Below are the code and all the weights of a small trained network. Each question names an input and a class and asks about switching units off, where a switched-off unit gives its printed mean instead of its output.

import numpy as np


def w(rows, s, z=0):
    codes = np.array(rows[::2]) - 128.0
    scale = np.full(codes.shape[1], s)
    scale[-1] = z or s
    return codes * scale


def norm(h):
    return h / np.sqrt((h * h).mean(-1, keepdims=True) + 1e-5)


def f(y):
    return y / 2 * (1 + np.tanh(0.7978845608 * (y + 0.044715 * y**3)))


def log_softmax(a):
    a = a - a.max(-1, keepdims=True)
    return a - np.log(np.exp(a).sum(-1, keepdims=True))


def net(x, mask):
    res = np.array(x, float).reshape(1, 4) / 4 @ E
    u = 0
    for l in range(2):
        y = f(norm(res) @ A[l][:, :-1].T + A[l][:, -1])
        res = res + np.where(mask[u : u + 8], y, B[l][:, -1]) @ B[l][:, :-1]
        u += 8
    return log_softmax(norm(res)[-1] @ U[:, :-1].T + U[:, -1])


A, B = {}, {}
E = w([
[124,97,189,80,132,111,83,198,62],'x0',
[193,34,37,193,35,179,163,214,2],'x1',
[117,201,99,22,78,161,178,217,164],'x2',
[176,156,188,106,166,108,104,114,184],'x3',
],0.0013)
A[0] = w([
[145,205,59,51,79,229,199,144,165,100],'L0N1',
[49,196,163,47,202,93,73,136,180,154],'L0N2',
[144,160,199,117,197,79,126,51,222,104],'L0N3',
[174,154,76,172,161,125,156,81,198,139],'L0N4',
[173,160,134,61,129,119,81,209,177,162],'L0N5',
[146,76,91,235,200,174,129,57,150,149],'L0N6',
[208,2,129,192,100,161,142,89,66,252],'L0N7',
[118,102,148,46,111,112,110,216,117,190],'L0N8',
],0.0029,0.0014)
B[0] = w([
[143,157,165,149,176,50,145,130,143,201],'L0N1',
[232,71,62,226,154,108,209,160,154,203],'L0N2',
[72,74,170,150,131,244,72,143,47,197],'L0N3',
[165,177,115,123,50,79,97,146,34,159],'L0N4',
[123,90,87,128,105,122,114,100,61,165],'L0N5',
[132,127,147,63,142,75,93,134,106,184],'L0N6',
[107,188,142,76,136,112,128,104,187,251],'L0N7',
[91,193,125,134,102,81,51,5,126,177],'L0N8',
],0.0028,0.003)
A[1] = w([
[171,131,123,158,154,106,119,105,114,248],'L1N1',
[144,102,161,126,158,73,102,105,123,135],'L1N2',
[113,155,129,143,98,137,219,177,137,139],'L1N3',
[145,122,139,147,119,120,117,84,75,174],'L1N4',
[87,133,99,106,84,143,78,91,102,255],'L1N5',
[93,88,150,144,168,254,124,121,162,95],'L1N6',
[103,129,169,154,151,182,99,127,173,123],'L1N7',
[161,142,110,79,107,87,122,138,179,92],'L1N8',
],0.0045,0.00081)
B[1] = w([
[83,145,121,89,107,92,201,123,162,247],'L1N1',
[157,118,46,174,87,129,191,148,146,227],'L1N2',
[165,84,140,169,158,82,144,75,186,217],'L1N3',
[105,169,138,121,122,115,121,122,166,222],'L1N4',
[131,171,190,70,142,155,68,190,83,248],'L1N5',
[192,17,140,179,157,253,127,144,68,179],'L1N6',
[114,115,133,106,124,180,118,204,99,142],'L1N7',
[107,58,93,180,148,150,164,96,164,214],'L1N8',
],0.0038,0.0015)
U = w([
[83,192,170,60,103,104,40,154,73,143],'0',
[142,139,65,164,126,53,205,80,214,191],'1',
[147,31,165,202,209,255,114,146,102,2],'2',
],0.0078,0.00064)

Each question gives the input, the list of numbers given to net, and the class t.
The units are the neurons (one row each of A and B). Each row of codes is followed by its name. A weight is (code - 128) times the scale printed after its matrix; where a second scale follows, it is the last column's (A, B and U).
mask holds one flag per neuron, layer by layer. A switched-off neuron (its flag False) gives its mean, the last column of its row in B, instead of its output. The means were averaged over made-up inputs and are rounded, as every weight is.
A unit's drop is (log p(t) with every unit on - log p(t) with that unit switched off) / (log p(t) with every unit on - log p(t) with every unit switched off).
The circuit of an input: a set's keep is (log p(t) with only the set's units on - log p(t) with every unit switched off) / (log p(t) with every unit on - log p(t) with every unit switched off). Starting from the 12 units with the biggest drops (on a tie, the unit counted first), units are removed one at a time, each time the one whose removal leaves the highest keep (on an exact tie, the one counted first), for as long as the keep stays at least 0.8.
circuit, biggest first: the units of the circuit, biggest drop first
most important unit: the unit with the biggest drop
top k neurons: the k neurons with the biggest drops, biggest first
top k neurons in layer l: the k neurons of layer l with the biggest drops, biggest first
drop when u is switched off: that unit's drop, to one decimal
input [1,7,1,7], class 1: top 3 neurons	[L0N3 L1N8 L0N7]
input [7,-5,6,8], class 2: circuit, biggest first	[L0N3 L0N2]
input [4,-2,3,-4], class 1: most important unit	L0N2
input [-2,2,-8,0], class 1: top 4 neurons in layer 0	[L0N3 L0N8 L0N5 L0N6]
input [1,8,2,3], class 1: top 2 neurons	[L0N3 L1N3]
input [-7,-6,-3,-7], class 2: circuit, biggest first	[L0N3 L1N6]
input [-6,-2,-7,-1], class 0: top 2 neurons in layer 0	[L0N4 L0N6]
input [6,2,-7,-1], class 0: top 3 neurons	[L0N2 L0N1 L1N3]
input [-8,-2,-7,7], class 2: top 2 neurons	[L0N3 L0N8]
input [-6,1,-4,-8], class 0: top 2 neurons	[L0N2 L1N5]
input [7,-5,-1,-5], class 2: top 3 neurons	[L0N4 L0N1 L0N6]
input [6,1,5,4], class 1: top 3 neurons in layer 0	[L0N3 L0N2 L0N4]
input [-8,1,-3,-2], class 0: top 2 neurons	[L0N2 L0N4]
input [1,6,-3,5], class 1: top 2 neurons	[L0N3 L1N8]
input [2,2,5,5], class 1: top 2 neurons in layer 0	[L0N3 L0N1]
input [6,-6,8,-8], class 1: top neuron	[L0N2]
input [3,-2,3,-5], class 1: top 2 neurons	[L0N2 L0N3]
input [-1,7,2,-1], class 1: top 2 neurons	[L0N3 L1N3]
input [8,-3,5,-2], class 1: top 2 neurons	[L0N2 L0N3]
input [-6,-3,-6,2], class 2: top neuron	[L0N3]
input [3,8,3,-3], class 0: top 2 neurons in layer 0	[L0N2 L0N8]
input [5,6,0,8], class 0: top 3 neurons in layer 0	[L0N2 L0N1 L0N8]
input [-6,-5,-4,5], class 2: drop when L0N3 is switched off	2.1
input [-2,3,-7,-8], class 0: drop when L0N6 is switched off	0.0
input [5,-3,5,4], class 1: drop when L0N2 is switched off	2.7
